Below is a small trained network, with its code and all its weights. Each question gives an input and a target symbol and asks what happens when units are switched off, that is, made to give their printed mean instead of their output.

import numpy as np


def w(rows, s, z=0):
    codes = np.array(rows[::2]) - 128.0
    scale = np.full(codes.shape[1], s)
    scale[-1] = z or s
    return codes * scale


def f(y):
    return y / 2 * (1 + np.tanh(0.7978845608 * (y + 0.044715 * y**3)))


def softmax(a):
    e = np.exp(a - a.max(-1, keepdims=True))
    return e / e.sum(-1, keepdims=True)


def log_softmax(a):
    a = a - a.max(-1, keepdims=True)
    return a - np.log(np.exp(a).sum(-1, keepdims=True))


def net(x, mask):
    ids = ['αβγδηθμξπστφψω'.index(c) for c in x.split()]
    T = len(ids)
    res = E[ids] + P[:T]
    r = res
    for j in range(2):
        rows = slice(3 * j, 3 * j + 3)
        q, k, v = (r @ M[0][rows].T for M in (Q, K, V))
        z = softmax(np.where(np.tri(T) > 0, q @ k.T / 3**0.5, -1e9)) @ v
        o = O[0][rows]
        res = res + np.where(mask[j], z, o[:, -1]) @ o[:, :-1]
    y = f(res @ A[0][:, :-1].T + A[0][:, -1])
    res = res + np.where(mask[2:14], y, B[0][:, -1]) @ B[0][:, :-1]
    return log_softmax(res[-1] @ U[:, :-1].T + U[:, -1])


Q, K, V, O, A, B = {}, {}, {}, {}, {}, {}
E = w([
[159,96,109,153,122,103,93,218],'α',
[136,141,73,101,87,105,55,142],'β',
[103,130,175,122,145,102,76,93],'γ',
[129,118,156,66,147,135,164,120],'δ',
[161,110,112,133,63,68,83,154],'η',
[153,114,120,98,132,159,143,128],'θ',
[140,78,138,95,41,137,138,125],'μ',
[128,187,176,140,123,251,79,178],'ξ',
[124,65,179,117,106,166,166,141],'π',
[161,113,141,166,137,107,93,95],'σ',
[209,149,153,178,24,143,153,98],'τ',
[142,138,130,122,179,99,94,136],'φ',
[152,132,141,79,112,91,142,53],'ψ',
[150,234,141,112,140,150,142,129],'ω',
],0.029)
P = w([
[190,123,184,9,107,59,63,167],'0',
[147,78,125,122,140,156,119,113],'1',
[147,81,125,122,136,157,119,109],'2',
[145,92,128,114,137,154,114,113],'3',
[150,100,123,114,140,154,114,112],'4',
[148,96,128,111,137,158,113,105],'5',
[149,104,130,115,139,148,113,116],'6',
[148,104,136,115,135,145,116,113],'7',
[146,102,138,112,136,145,112,122],'8',
],0.011)
Q[0] = w([
[135,254,194,39,204,158,92,108],'head 0',
[154,177,124,230,233,73,18,165],'head 0',
[134,144,77,192,97,133,17,152],'head 0',
[60,134,138,187,121,120,182,129],'head 1',
[226,63,185,52,114,92,117,119],'head 1',
[198,160,201,97,112,149,108,143],'head 1',
],0.011)
K[0] = w([
[106,250,135,83,177,144,103,113],'head 0',
[101,122,98,185,177,95,121,111],'head 0',
[116,118,106,179,112,133,63,99],'head 0',
[109,39,126,135,157,131,130,97],'head 1',
[105,203,118,182,116,151,167,122],'head 1',
[116,170,148,106,117,107,183,154],'head 1',
],0.016)
V[0] = w([
[172,163,125,115,176,2,107,108],'head 0',
[113,134,154,116,212,131,104,140],'head 0',
[183,130,124,70,122,74,234,119],'head 0',
[153,158,198,66,121,179,33,185],'head 1',
[108,101,54,24,187,84,63,133],'head 1',
[94,54,180,121,146,184,65,164],'head 1',
],0.0076)
O[0] = w([
[119,90,117,158,142,121,169,80,168],'head 0',
[130,131,95,99,127,67,125,136,142],'head 0',
[144,56,41,129,107,167,108,168,165],'head 0',
[53,181,82,197,136,167,133,134,245],'head 1',
[137,112,79,137,71,18,248,130,143],'head 1',
[135,107,225,174,148,175,193,103,124],'head 1',
],0.011,0.012)
A[0] = w([
[166,46,150,164,72,99,164,197,1],'neuron 0',
[122,191,113,75,147,174,135,146,124],'neuron 1',
[222,118,151,128,120,224,89,176,110],'neuron 2',
[16,97,58,195,95,145,128,107,105],'neuron 3',
[30,101,158,10,161,70,194,52,122],'neuron 4',
[197,140,209,147,114,169,173,218,132],'neuron 5',
[102,100,91,69,138,160,176,177,74],'neuron 6',
[132,136,195,169,46,54,110,148,91],'neuron 7',
[110,57,109,98,138,84,2,136,153],'neuron 8',
[167,215,145,190,167,126,100,134,77],'neuron 9',
[65,75,157,41,163,116,209,182,24],'neuron 10',
[110,64,222,101,58,107,150,77,126],'neuron 11',
],0.0093,0.007)
B[0] = w([
[69,125,148,185,75,182,64,181,164],'neuron 0',
[183,76,165,193,123,98,71,96,182],'neuron 1',
[92,155,108,104,159,90,123,81,183],'neuron 2',
[183,178,201,57,132,66,131,139,244],'neuron 3',
[140,67,78,150,151,165,1,197,199],'neuron 4',
[75,98,112,113,199,128,197,116,155],'neuron 5',
[152,182,162,150,106,120,186,116,195],'neuron 6',
[193,172,166,164,135,155,81,161,161],'neuron 7',
[124,111,119,150,102,185,203,96,195],'neuron 8',
[148,90,104,73,104,156,154,132,187],'neuron 9',
[240,109,160,94,231,115,141,125,179],'neuron 10',
[99,84,210,39,67,82,97,86,164],'neuron 11',
],0.0099,0.011)
U = w([
[112,121,144,92,89,150,131,131,110],'α',
[159,93,151,194,129,77,159,48,111],'β',
[168,124,157,166,71,154,111,128,64],'γ',
[128,130,91,159,81,148,248,98,253],'δ',
[110,125,111,188,124,148,135,150,247],'η',
[181,103,137,113,143,154,136,144,139],'θ',
[104,103,148,112,128,116,154,117,122],'μ',
[113,126,149,107,140,105,80,125,62],'ξ',
[102,107,93,169,173,77,128,117,155],'π',
[133,130,114,143,124,171,103,103,161],'σ',
[172,162,125,155,142,135,115,116,44],'τ',
[139,173,177,138,154,158,126,134,116],'φ',
[126,87,87,117,90,104,128,104,87],'ψ',
[131,182,130,51,129,72,121,125,85],'ω',
],0.011,0.0053)

Each question gives the input, a string of symbols that net reads in full, and the target symbol t.
The units are the heads (3 rows each of Q, K, V and O) and the neurons (one row each of A and B). Each row of codes is followed by its name. A weight is (code - 128) times the scale printed after its matrix; where a second scale follows, it is the last column's (O, A, B and U).
mask holds one flag per unit, heads first, then neurons. A switched-off unit (its flag False) gives its mean, the last column of its rows in O or B, instead of its output. The means were averaged over made-up inputs and are rounded, as every weight is.
A unit's drop is (log p(t) with every unit on - log p(t) with that unit switched off) / (log p(t) with every unit on - log p(t) with every unit switched off).
The circuit of an input: a set's keep is (log p(t) with only the set's units on - log p(t) with every unit switched off) / (log p(t) with every unit on - log p(t) with every unit switched off). Starting from the 12 units with the biggest drops (on a tie, the unit counted first), units are removed one at a time, each time the one whose removal leaves the highest keep (on an exact tie, the one counted first), for as long as the keep stays at least 0.8.
circuit, biggest first: the units of the circuit, biggest drop first
most important unit: the unit with the biggest drop
top k neurons: the k neurons with the biggest drops, biggest first
which heads matter: for each layer, one digit per head in row order, 1 if its drop is at least 0.15 and else 0, layers parted by /
drop of u: that unit's drop, to one decimal
input δ τ σ δ δ σ δ ψ, target σ: circuit, biggest first -> [head 1; neuron 8]
input ω δ α, target ω: circuit, biggest first -> [head 1; neuron 3]
input ξ δ σ δ ψ δ σ ω δ, target ξ: which heads matter -> 10
input θ σ τ δ σ δ δ α δ, target σ: which heads matter -> 01
input δ ω η, target δ: most important unit -> neuron 8
input ω θ ψ β σ μ, target ω: circuit, biggest first -> [neuron 3; head 1]
input σ σ φ π, target μ: circuit, biggest first -> [head 1; neuron 5; neuron 11]
input ξ δ σ σ δ, target φ: circuit, biggest first -> [head 1; neuron 3]
input δ σ γ σ β α ψ μ, target α: top 3 neurons -> [neuron 11; neuron 0; neuron 1]
input π σ η γ γ, target ξ: which heads matter -> 11
input δ δ δ δ δ δ μ β, target ω: top 2 neurons -> [neuron 3; neuron 8]
input γ α η θ δ δ ξ δ β, target φ: which heads matter -> 01
input δ δ ψ φ α φ α ψ, target ψ: circuit, biggest first -> [head 1; neuron 4; head 0]
input δ ξ γ σ δ δ η μ, target φ: which heads matter -> 01
input γ δ α π γ, target ξ: circuit, biggest first -> [neuron 4; head 0; neuron 11; head 1]
input ψ β σ μ, target α: which heads matter -> 11
input ξ ω ψ, target ξ: most important unit -> head 0
input δ δ σ η δ α τ γ, target σ: which heads matter -> 01
input γ β π σ δ α ψ β ψ, target ψ: top 2 neurons -> [neuron 4; neuron 3]
input π δ γ δ ξ δ δ δ ψ, target φ: circuit, biggest first -> [head 1]
input σ ω ω ω, target σ: drop of neuron 1 -> 0.2
